Known rows, with every step that occurs
c > d > a > w > x > z > m: [ 102  -76  188  122  -23  185  105   66   89   83  191   58    3   69
 -111  -46  130   67   87  -66  -71  -50 -184 -108 -102 -334   96 -109
    5  -20  -10  -11   25  135  131  -18   86 -185   65 -206  155   24
 -114 -379   25  118  -27  203 -265  -95   37   58    5 -269  -73  -34
  186 -323  -39   78 -106]
m > e > z > w > x > a: [ -43   32   65   19   47   28   25  150  129  244  317  300   17  103
   48 -227   55  -67   26   42  114  -30 -258 -175 -117 -152  118  -97
    7   24   88 -134  -13  121  268   32   23 -305  284   33   74  189
  175 -380  462   -7  287  -17 -259  -42  -42  -21   -3  -29 -168   -6
   47 -199 -120   54   34]
e > w > c > m: [ 129   -5 -104  -53  -97  -49   50    5 -118   -7    2  -64 -119  -56
  -63 -130  325   48  -97   40   -8 -110   83  -30   -8   79    8 -236
   12   70 -113   -7  122  161   32 -146 -232  134   62  -89  226  -88
  192  244 -264  251  293 -162  -24   11  178  104  143  178 -190   71
  -43 -236   16  127  -47]
d > w > a > m > z > x: [ 151  -72 -203  -56 -240  -13  143  -36 -153  409  484 -185 -211  -56
 -110  157  110 -143   10    5  -41 -105  -71   62  -26  -58  115   65
   16  166  -91  -77  207   72  383 -141 -106  -48  236 -160  150 -158
  -94  -42 -258  -75 -218 -102  175  -69   35   91   55 -224 -205  -64
   84  124  -17   94  -77]
a > m > d > x > z > w > c: [  86 -230  -29   41  -55   74  154   44  148  -40  129  -66  -71   74
  -89 -143  206   89   32  -43  -41    9   88  -19 -150  -19   55  -14
  -20  183  -24   -9   30  194 -263  -69 -141 -219  347   42  220   85
  -22  -31   76  -15 -134  -18 -204   75  157   64 -102  -29  -84  -85
  264  -50   10  137 -140]
m > c > a > d > x: [ -14  -74 -207    0  126 -116   63  206  232 -171  167 -172  -56 -112
  188  -60  228   60 -113  -40   13  -55  244 -115   15  123  -21 -211
   40  199  -60 -192  -92   67  287  134 -136 -151  594  136  -13   79
 -284 -262  -88  103  -46  -59   56  -26  221  103 -290   14 -223 -148
  137   89   95 -104  160]
x > m > a > w > c > d > z > e: [ -17  -50  138  -99   59  188  331  -20   48  -42  138 -333 -124 -140
 -139    2  113   77  102  -36   74 -241  182  -60 -247 -182  177  152
  -33   25   -3   45  265  130  -22  -11  -23   61 -119 -130  118   17
   36 -285  -70  218 -203    4 -174   82   11   83   76  -16  -27  -45
  265  -69  106   44 -217]
m > c > d > y > t > e: [ -55  124  -28  -98  141  -52  175   82  101 -128  -11   32 -164 -173
   -8  -37   -2  -90  217 -198  -43 -260 -108  -19 -334  182  178   -8
   -5    8  -57   21  207   97 -202   43   37 -194  181  122  -69  -57
   20 -280  117  269  161 -131   15 -224   14   65   17   44  -87 -176
   20 -356   24   74 -158]
c > a > m > d > z > e > w: [   0 -161   90 -223 -126   31  157  -59   -6    6  126 -176 -101 -237
  -64    4  113  135 -242    0  131 -194  183    2 -138  -95  121  380
   -6   69  -16   32   80   84  153   31   74   89   73  -16  145  -34
  -91 -114 -363   90  -62  -24  -43 -211   73  108  144   47  -38   14
  254  245    4   93  -35]
m > a > d > c: [  62  -42  -33   97  -89 -162    9 -140   -1    2 -202 -249   66  -57
  -17   14   56   65   31  -61   39 -208  185   35 -162  230    2  128
   17   30  -79 -145  112   41 -142  116  -87 -344   88   90   -2   42
 -180   54  -57  106  125 -115    8 -122   19   44    2  260 -437    1
 -147 -160  -42  -38  145]
c > a > d > z: [  10  -27  131   17  126  -69   30   96  207  -60   19 -426  -88  -42
  151  -33  286   79  -57 -146   73 -106  111 -120  -61  -25   32 -187
   86  144   39 -186  147  128  251  -32  -96 -247  112   91  -75  -16
 -178 -222 -228  182  184  -62  -71  -13  141   72 -281  179  -34 -153
  201   55  199 -180  111]
c > a > m > d > x > z > e > y: [  43 -110 -162 -293  -58  110  313 -157   32  -57  300 -249 -169 -113
  -99   83    7   54   10    6   43  -79  -43  -48 -173  -75   90  -51
  -25   56   90   11   61   62  243   59  -50   61  297   95    9  -67
  -33  -72 -296  -60 -171  309 -173 -259  168   -4 -131 -127 -290   45
   77 -158 -106    0 -325]
e > z > w > a > m > c: [ 233  -26 -264 -173 -314  -38  126  -86 -137   77  211  113 -156 -124
   73 -106   65 -166  287   86 -242    6  -72  -17 -183   -9  158 -227
  -35  201  -95 -108   29  180  112   24   11 -343  358 -174  160 -162
 -235  154 -169 -357 -160  -80  114    5  156   52 -139  -82  -29  -54
   84  -55   16  -32 -132]
w > x > z > m > e > y: [  23  -70   32  -81 -329   84  181 -193  120  166  168   48  -92   36
  -45  -95   -5    7  -60  -54  -91   76 -342  -63  -40  -84   31 -100
   22  -56  141   34   28   71  277  -30  -30   87   56  160  -51   -3
  118   -7  -34   44   -2  258 -301 -300   83  -82  -74 -143 -429   34
  -80 -347 -132   64 -263]
w > x > m > z > a > l: [ 203   26   12 -106 -141  -27  -92   78  267  337  318 -168  -97 -124
  -84  -33    4  -71   33   71 -148  -95 -232  -69 -220 -139   22 -174
   24   39   -6   84   70   99  110  -44  124 -181   32  -34  146  -42
 -146 -118  139  -43  -97  -80   14 -102 -178   59  124  -30   16   18
 -151   12   57   82  -62]
m > e > y > d: [  16  -36 -114   88  -82  -89   90 -190  154  149   18   18 -116  -61
   33   24   52 -157  -86 -209   95  -62  -91  -19  -77  121   62   23
   45   -3  -51 -110  -13   -1  257   18   27 -161  145   99   29  -24
  173   27   92 -125   75   58 -138   -4  -36  -20   -8   60 -445  -61
  103 -431  -21   79 -234]
x > m > e > y: [   3   65  -47 -186 -323    5  127 -183   73  175  122  113 -124    8
   50 -102   20  -18   -9  -13  -54   12 -281  -46  -76   -4   53  -94
   25  -68  154   -9   28   49  290  -22  -23  153 -126  219   24   51
  148    9  116  151  -30  180 -209 -253    4  -96  -94  -38 -467   92
 -160 -308  -78   12 -204]
c > d > a > w > x > m > z > e > y: [  85   67 -310 -312 -203  129  341 -143  -90  184  314 -145 -218  -97
  -40  -39    3  -37   67   18   88  -93 -209  -24 -247  -84  149  -85
   15  -63   79   -8  113   46  341   68   40  184  188  -11   61   46
   79  -98  108  -31  -61  192 -351 -332   -7  -32   28 -179 -362   69
    9 -147  -51    3 -236]
z > x > m > a: [  -2  -69  100   19  -41   12  152    1   70  120  116  213   -8 -151
 -103   19  106  -25   95   64 -129  -55   62  -41  -75  -14  -15  263
  -46  -41  -33  -28   63  101  174  -68  -51 -207 -334  -18  226    4
  -52  -89   86  252 -498   -7  146   70   65   49   80   28 -497   21
  -43 -336  -32   42   22]
x > m > a > d > w > c > z > e > y: [  40  -39 -177 -294  -95  111  222  -20  -13  -12   61 -146 -149 -104
 -118  -63  132   23  -76    7    6  -18  -34  -40 -238  -38   80   76
   15  -90   79   -5   87   62  218   23   37  186   18   16  114  -66
  -33  134  -27  -54 -134  134 -356 -373  160  -27    9  -71 -403   38
   48 -395  -55   31 -254]
d > a > w > c > m > z: [ 175  195 -339  -39 -211 -145   20  -88 -118  363  376 -167 -243    3
   79 -107  233  -74  100   -7   24  -17  -61    8 -258   31  101 -267
   76  106  -62  -61  204  238  139 -150 -250   76  214 -104  173 -144
   94  289 -113  111  200 -111  -29  -24  113  119   76   92 -345   62
  -77  -61  100   23   69]
a > d > x > m > c > z > e > y > l: [  68  -60  -84 -302  -44  145  226   56  287   30  288  -62 -179 -219
  144 -155   17  -74  -50 -140  -98  -67 -124   41 -238  -52   29 -196
   38    8  -25   27   14  -37  100   41  160   13  380  127  -27 -188
 -235 -211  228 -198   49    1   11  -29   63  -37  -56 -155  -11  -30
 -175 -372   63   61   36]
e > w > c > a > d > z > m: [ 107  -76  195   67   31   -6    1  132  140 -148  -44 -275    7  -38
   42 -155  277  158   20 -116 -120    0  123  -78  -36 -166   47  -50
   64   58   16  -96   53  111  126  -67  -30 -140   64  -60   90  -33
 -223 -243 -221   77   35  149 -288 -159  113   46 -137 -107    5  -43
  266 -139   95   24    5]
t > e > y > x > m > d > c > z > w: [ -93 -121   42 -180   75  140  190  -37   15 -144  294  168  -40  -36
  -66 -120  212  -98   46   28   99  -90 -229   97 -174 -135  179  494
    6 -184  -43 -176  -19  -70  129  115  161  -64  120   40  130   33
 -119 -155  287  101   47  -12 -325  -93  154   -5 -112  -82   -5    8
  150 -150  -94   54  -47]
z > w > a > m: [ 178    2 -154  -76 -198  -20  -35   40  -82  132  -42   -4  -76 -100
 -226  -25   74  -91  206  261  -20  -89 -111  -51   33  -67   64 -112
  -36   61 -124 -109  -64   36  136  -50  121 -187  -74 -184  213 -116
 -269 -133  -40   52 -236  -74  222 -130  121   57   -7   75   58  -36
   92  -97 -119  -38  -24]
w > c > d > y > e > z > a: [ 100  124   62 -207   91    8   45  -28   56  110  409  243  -21  -43
   -5 -113  142   61   56   38  -39 -128   71  -36 -232  -37  221 -107
  -16   94  -37   25   59  160   25  -39  -48 -446   99 -247   16  -52
  173  -28  158 -228   38  -24 -351  -48  -15   56  155  -39  102  -26
  212 -436   47  183 -389]
t > e > w > c > d: [  55  -38   20    8  -48   89  225   91   -4  -77  -24   42 -151 -103
  198 -166  246   82  -85 -188   33 -179  -37  -46 -195   84  140 -196
    2   86 -122   39   35  182 -234  -41  -93  -31  118  -28  138  211
  206 -122    3  164   96  -99 -183   26   53   92  120   -7   -7 -130
  149 -146   52  155 -183]
w > a > m > z: [ 177  155 -282  -72 -349 -147  -21 -101  -35  380  332 -162 -233  -58
   50   11   59 -145  178   75   -2   -1 -126   -1 -249   -7  130 -222
   66  112  -68  -80   89  135  185  -97  -84  -97  155  -64  138 -162
 -123   94 -186  -73 -122   -9  254  -74  127   97  -28  -16 -159 -121
  -17  -44   41   -3   39]
y > e > z > x > m > d > c > a: [  32  147   84  -88  192 -139  107 -108 -134  -67  396   75  -24 -124
  253   16  152  -23   35 -116    7 -306  198    9 -205  123  145   44
    6  158  -33 -212  146   98  117   26 -300 -302  239   -1  -90  -40
   72 -177 -269  120  387  138 -225   -6    8   66  -11  -55 -298   84
  -83  146   31  -49 -117]
a > w > x > m: [  27  102   64   29 -131  150   77   82   87  163  203  139  -63  -15
  -89  -51  124  -24    1    8   10 -185  -65  -95  -53 -112   34 -121
   16  -13   36  -57  102   38  281   46   45   44   12    0  264  172
    0 -429  308  314  -32   15 -157  -39 -146   17  -84 -146 -272  -94
   -4   18   61  -17  -71]
x > a > m > d > z > e > w: [   1 -158   87 -178 -134   49  136  -44    9  108  149 -162  -75 -180
 -100   -9   69  142 -189    9  185 -164  135   -8 -194 -170  145  387
  -11   63   10   44   81   65  103   34  150   51   58   -8  221   17
 -105 -165 -197   24  -28  -15  -21 -204    4   83  154   33  -35   20
  253  129  -36  123    0]
a > d > z > m > e > w > x: [ -30 -146  170  146 -296   82  118   33  206  166   46   10    1  -75
  -48 -137  115   85 -388  -91   72  -42  -78  -90   21  -61  -40  135
   60   21   17    9   57   58  258   49   24   73  216  120   15  117
  -17 -240   11  165  212  -42 -171 -249   44   34   68  -41 -245 -171
   84  153   -4   87   82]
d > w > c > z > m > a > l: [ 249 -134   80  -27 -153    3  -49  209  212  187    5 -104  -61 -133
  -49  -66  124  -59   -1  -25 -289   -8  -73  -39 -196  -62  -43   36
  -12   46  -93  134   15  115  -94 -129  155 -108 -223  -73  188 -182
 -411  159  -80   41 -371 -195   57 -135   19  120  232   69 -208  -39
 -116 -183   -1   57  -92]
x > m > a > d > y: [ 170  132  -92 -116 -229   23  195  135  153  -40 -238 -120   18  -39
  -79  -66   33  134  181 -121  -89   -9   58  -14    4   97  -58  157
   65   16   19  -26   -7   46  181   93  -26 -265 -122  178  -16  -59
 -246  130  193  294 -144 -127  -76 -291   92  -14    8  146 -432 -110
  -13 -177  104  -99   41]
x > z > e > w > c > a > d: [  71  -60   73  -11  100  -65   -1  148   94  -49  -25 -154  -68 -173
  -50 -183  296  158 -195  -71  126 -127  148 -171 -110   90  -49 -159
   85  150   18 -171   58  252  193   41 -165 -117  241   17   43    8
   22   -6 -175   48  244   38 -161 -178  210   59 -155  193 -202   30
  162  -44    4  -44  110]
t > e > w > x: [ -66 -148   78   27 -166  121  183  105  133  120  182   99  -57 -142
 -131  -91   65   -6 -325  -60  111 -195  -83  -64  -55   88   34   27
    8   27  -38   43  116   -1   98   37   84   31  266  118   45  136
   33 -266    8  154  179 -216  -49 -250   57   79   68   -2 -187 -293
   59   60  -78  143  -18]
x > a > w > c > z > e > y: [  55  -41 -220 -325  -99  139  167  -43  -41  150  298 -198 -220  -83
 -188  -97   50  -44   -1   94  132  -62 -125   -4 -184  -55  168  -99
  -15  -63   91   -5   27   39  264   -8   45  113  192  -48  111  -66
   85   20   18  -45   -8   86 -440 -234   86   -6    6  -57 -311   51
   87 -402 -112   53 -384]
y > t > e > z > a > m > c > d > w > x: [  29   71 -115   38  -10   64  170   91   -7   -1   27  114  -96  -62
  159   31  121  -32 -167 -217 -166 -201  -83 -126 -261    0  123 -102
  -18  108 -101   52  167  171    3   72   18 -151  493 -140   69   99
   -8 -275   31 -101   84  -54 -206 -312 -108   77  132 -252  -78 -182
   81  112   85   72 -219]
t > e > z > m > c: [ 160  -21  -62 -106 -197   38  168  -26  -11  -38  409  163  -94  -74
  159 -173   96 -123  313 -120 -331  -21  -74  -20 -289  -59  201 -213
   -1  115  -33  -62  185  187  133   48   30 -245  403  -95   76 -141
 -119   14 -169 -369   -2    9 -111   -5  134   36 -196 -261  -79  -99
   81 -314   41  101 -237]
c > m > e > w > a > d > z: [  15  -31  133   51  -67  -77   21  -16  110  116  -32 -289  -83  -52
   52  -51  274   63 -175    6  186  -39   27 -117  -27  -85   -2   -7
   83  163   29 -135  186  111  248  -71 -101  -52  -81   73  -35  -75
 -240  -16 -200  236  267  -96  162 -125  239   39 -114  270  -45  -68
  152   37   89 -150  271]
y > d > x > z > m > c > a > l: [ 215 -125   84  -84   97  -87   20  146  235  -23  257 -170 -136 -177
  127   -5  104 -110   48 -124 -250  -77  -38  -93 -142  -60   32 -285
   10  216  -59  -27  -37  122   44  -28    7 -294  275  -11   37 -146
 -331  -83 -301  -77 -131  -16   57   53    4  120  -76  -39  -16  -22
   -7   62   65  -31 -109]
a > d > y > x > m > z > w > c: [ 119  -29 -101  -82 -109   26  218  109  112  -18  112  -49  -88   29
  -46 -269  241   52  115 -116  -47   26   68   24 -170   76   77   84
   64   87   -5  -86   20  106  -98  -69 -185 -196  249   44  169   78
   62  131  360  -28  -59  -74 -302   -3  112   12 -155  -63 -119 -112
  245 -124  104  119  -24]
z > m > e > w > a > d: [  95  -25   -7   73 -209  -89  -96   85   61  213 -128   84   13 -157
  -83 -207  197   41 -182  122  185  -32  -65 -154   21   30  -97   57
   86   90  -34 -193   -9  114  408   59   19  -60    1    9   53  -21
 -204   28   90   60  260  -33  156 -315  259  -14  -24  188 -213   15
   80 -157  -98  -67  345]
y > d > x > a > m > e > z: [ 103  162   12    3 -167  -87 -130  -37  123  271  500  322 -109   98
  261   -7  167 -111   -5  -17   68  -18  -51  -66 -263  -84  168 -179
   42  182   52  -54   98  153  292   23  -24 -119  205   18   46 -106
  -89 -136   48 -195 -156   78   79   11   37   64 -103   36 -170  -32
   80 -272 -108   86 -232]
x > m > e > w > a > d: [  63   29    9   37 -188  -99  -91   77   61  225 -112  137  -12 -148
  -45 -184  210   37 -199  127  228  -57  -53 -166  -25   39  -89   41
   91  102    2 -202   11  116  385   63   -3  -33  -73   64   87   34
 -175    6  170  125  255  -38  205 -284  222  -22  -59  225 -237   19
   44 -107  -72  -99  378]
a > d > w > c > z > m > e > y: [  75   12 -102  -79 -318   20   58  -72   48  140    1  -23 -105   23
   44 -172  132   42 -131 -101 -111  107 -238  -43  -85  -33   27  -35
   57  -45  105   -5    6  105  242  -39  -16  209   38  103   20  -50
   -5  169  -15    3   58  179 -419 -442   99  -73  -32 -105 -462   81
  -54 -294  -74   35 -221]
x > m > e > z > w > a: [  26    8   13 -227 -108  -20   24    4  -26  165  241  484  -46   45
   14 -182  151 -210   73  323  103  -31 -211 -114  -35  -56  118   81
   -4   77   15 -197   45   95  366  -34  -48 -240  -87  -73    5  -33
  -50  -29  322   36   17 -116  118  -51  310  -26   11   77   27    5
  156 -276 -129  -10  120]

Rows
[ 239   18   -7  -31 -132  -25   34  180  182  403  233   42   -3 -178
   17  -83   37  -30  -55  -36   53 -182 -115  -54 -338  -94  -11   20
   22  117  -60   39   49   19   -1  -16  283 -109 -123   48  141  -47
 -357 -165  266   48  297 -131   95 -229 -148   84  236   66 -196  -19
 -199   80    4  -10  135] : y > e > w > x > m > d > a > l
[ -28   21    6 -100    9 -181  -58  -27  255   34 -297   44  -75  -55
 -106   -5   18   66 -169  -70   74  -70  -14  -45 -163  117   -1  278
   49  -33   31   16  -49  157   95   79  -69 -383  273  108  -44  -38
   79 -151  328  282  159   29 -168 -317  -26   32  212  104 -257    9
  111 -364   73   88   32] : m > e > w > x > z > a > d > y > t
[  41  100 -221 -184   72 -208  -83   42  192  -73 -264  -62 -124  -91
  -11  -32   57  -49   68  -52  -25  -65   22   10 -229  152   73  136
   45  -74  -51  -72  -86  144  153   96  -33 -489  386    3   -9 -150
    7  -87  321  164  194  -47 -220 -178   23   57  148   47 -200  -29
   98 -525  186   35  -46] : m > c > z > a > d > y > t
[ 233  -75  163 -129   -1   85   68  124  276  137  182 -199  -83 -102
 -140    6   51   67   14  -58 -132 -117 -132  -42 -200 -134   65  -95
  -22  129  -29  174  -53   86 -197 -115   33 -399  -41 -108  107  -65
 -168   32  100   -9 -214  -65  -19   -9  -96   84   79   -8  175  -22
   55 -189   45  114 -230] : w > c > d > y > x > z > a > l
[ 211 -154  148   19  -44    1   67   74  270  135   60 -207  -80 -229
  -91   10   42  -96  118  -80 -205  -39 -137  -42 -190  -53  -44   20
  -12   61  -51  106  101   22  -58  -80  225 -157 -253   61   78 -179
 -461   -1 -132  -17 -424  -60  168 -161  -22   61   65  141 -188  -51
  -90 -221  -75    0 -128] : t > e > y > d > z > m > a > l
[ 197  -34 -225    2 -131  -50  185 -107  -86  101  210 -227 -181 -142
   70   24   10  -81  275 -162 -221   17  -14    5 -201 -101  182 -238
  -28  202  -35  -88   20  117   31  -18   13 -376  425 -107  224  -95
 -192  -36 -255 -370 -121  119  -63   30 -104   29 -197 -190 -201   -9
   92  -49   60  -26 -241] : e > y > d > z > x > a > m > c
[ 202  260 -245  -28 -211  -77  123   11  -10  250  330 -214 -221  -30
  162  -39   83    8  259 -176  -34   26  -71   27 -352  -64  199 -185
   71  122  -40  -12  -33  118  -52  -99 -152 -190  256  -60  201  -39
  -39   39   13  -80 -146  132  -14  -29  -45   88  -81 -155 -142 -106
   57  -64   99   46  -90] : w > c > d > y > x > a > m > z
[ 188 -188  306  -57  -39   34  164   92  172  218  193  -37 -111 -257
  -41  -21  171    0  -46  -52 -132  -98    9  -25 -203  -85  -20   73
  -16  149  -69  122  102   80 -171 -139  102  -81 -360   -2  199  -40
 -308  -44  -77  108 -385 -126  163   21  -97  107  197  110 -110  -28
  -62   14   12   45  -80] : y > e > w > c > d > z > x > m > a > l
[  54   -4   34   97 -134   23  137  -68   97  106  142 -323 -105 -120
  114   69  116   55   -7 -115  109 -117   54  -14 -244 -106   91  162
   11  220   -9    0  224   81  -15  -62   -2 -126   37  117   64  -78
 -357 -155 -280  136   97   14  174 -135  121   71  -90   64  -51 -175
  160  274  108  -98   26] : t > e > w > a > m > d > z
[  86   89 -363  -63   87 -114   76   34    8  146   70   -6  -65  -67
   37  -21   23 -139   75  -60  134  -72    0   -7 -359  -35  223   21
    9  -58  -60 -140  -70    6   94   -2  168 -357   88 -153   77 -135
 -115  -37  253 -158  241   -3 -224 -148   39   66  127    3 -360    2
  134 -593    6   37  -18] : m > c > z > e > y > d > a
[ -37  -19   40 -131   36  197  173   93   61   68  358  -80 -127 -207
 -336  -74  152  -35  -22   91  159 -190  165    6 -307 -134  183  308
  -21 -110  -48   15   84   44  104  -28   16  123  -63 -229  230 -158
   38  -75   96  149 -162  -23 -189   83  156  126   74  -64 -156  -76
  230 -410   -3  146 -237] : y > x > m > a > w > c > z > e
[  24  242   73  -70    7  102   27   80   95   92  226  251  -77  -32
  -94  -22   81  -14   56   19   -9 -188  -70  -77 -191  -98  101  -12
    6   -5   94   13  159   66  182   73   28  -83   57  -12  172   86
  -54 -455  409  281  -87   89 -232 -245 -175    3  -24 -147 -186  -39
   42  -86   26   24 -180] : d > y > t > e > z > a > w > x > m
[  69  200  -73  164 -151  157  120  -44   98  210  417  220  -12 -120
  115  -59   96    9   29  -96   78 -187  -96  -79 -324  -94    6  179
   12  110   19  -26  240  170  309  149  -15  -44  264   98  182   88
  -29 -267  295   71  260  188 -135 -150  -42  -24  -39 -168 -376    1
  -49  216   55  -29  -88] : t > e > z > a > w > x > m > d
[   1 -139  212  -43  -33  133  237 -167   82  184  437   60 -183   -6
 -173   31  232   61 -171 -120  118  -43  -96  -39 -165  -99   90    9
   -2  136   62   38   29   92   28 -168 -206  -96   60  -54  145  -68
   71  213  -95   58 -164  165   27   79  179   57 -297  -16 -204  -32
  199 -384  -87   55 -194] : a > w > c > m > e > y > x > z
[ 286   97 -108  -37  -41  -94 -115  203  204  301  209   14  -49 -114
  113  -54   44 -125  154  -24  -21 -173 -203  -51 -465  -62   37  -69
   14  106  -41   36  138  105   28  -13  254 -230    5   21   57 -192
 -418 -189  270  -24  198  -63  143 -259  -62   87  161   70 -122   43
 -185 -220  -47   13   37] : y > t > e > z > m > d > a > l
[  49  -22 -200 -142  -62  167  359   12   15    2  304 -129 -132 -212
  -90   23  176   18 -125 -176   93 -148  111   60 -285   17  142  328
  -16   23  -85   16  -80 -131  139  -61  -30    4  250 -121  180 -109
  -60  139   78 -189 -146  163  -92 -104  129   55 -201 -275 -193 -163
  232 -308   -1   91 -296] : a > m > d > w > c > z > e > y > x
[ 153   23   17 -150  -74  131  189  252  356  103  -17  -15  -24  -81
   72 -238  -52    9   41 -241  -97  -90 -178   20  -18   29  -61  -86
   65   59  -59   16  -48  -30   28   31  150 -360  309  173 -124 -109
 -214 -230  535   15  253 -279  -28  -90  -56  -51   90   26   31 -116
 -155 -169  103   22  223] : z > w > x > a > d > y > l
[  78   81  -31   30  134 -100   25  190  105  -72   63  -43  -62 -164
   87 -255  378   77  -34 -109   58  -66   79 -140 -117  103  -47 -116
  116  105  -18 -279  -21  179  287   34 -200 -168  273   20   91   60
    0  -36  135   28  175   91 -172  -81  170   24 -329   71 -187   12
  144  -10   78 -101  199] : y > x > m > z > w > c > a > d
[ 101   35  -46  145   80  -69  -23  177  -17  260  223 -129  -81 -137
  -93 -175  276   81  -46  -56  211  -69  -70 -131 -135  -34  -26 -144
   97  153   13 -195  176  182  279   10  -72  -21  266   32  186   31
  -44 -102   43  -22  370   17    7 -230   70    7 -131  132 -265  106
   18  -89 -119   -4  240] : t > e > w > c > m > z > x > a > d
[ 210   82 -349   -8 -186  -91  144  -60  -99   82   78  -74 -141 -198
   39  -38  -29  -89  301 -135 -223  -45  -38    5 -331   18  180 -249
  -28  131  -84  -52   31  112 -136   17  136 -287  256 -102  180 -150
 -278   54 -148 -300  -54   26    9 -183  -38   55 -134  -71 -269  -30
   -8 -157    6  -26 -159] : t > e > y > d > a > m > c
[  76  222 -110   27  147    2  189  196   56   81  212   -2    4  -38
   52 -125   89   78  169 -170  122  -92   71  -52 -210  -23  130   79
   -1  114  -12  -67 -138  -19   19  -99 -199 -419  190  -30  164   26
   68  -16  381   99  309   84  -73   46    5   21  -96  -84 -240  -39
   77 -365   33   19   12] : w > c > m > d > y > x > a
[ 100   92 -241 -251  -49 -190   81  -26    6 -111 -362   47 -193 -126
  128   26   13  -65   99  -58  -55 -110   12   29 -198  175  127   96
   -6   23 -117    4 -133  116  -29   42  -75 -427  287  -40   30  -73
   -9 -101  171  230    6  -29  -28 -164   -2   80  276  -11 -106  -47
  111 -344  143   44  -97] : e > w > a > m > c > d > y > t
[ -33 -122  254  -53 -293  -31  -41 -141   74  271  136  247  -56 -163
 -148  -41  105  166 -381   25   70  -46  -43   -4  -71 -124   87  401
   -8   30    8  108 -129   93   29  -64   81   24 -165  -51  238    5
  -36   57 -110  102 -282   32   96 -218   -8   83   93   76 -101   89
  169   -2 -141  188    3] : y > x > z > a > m > e > w
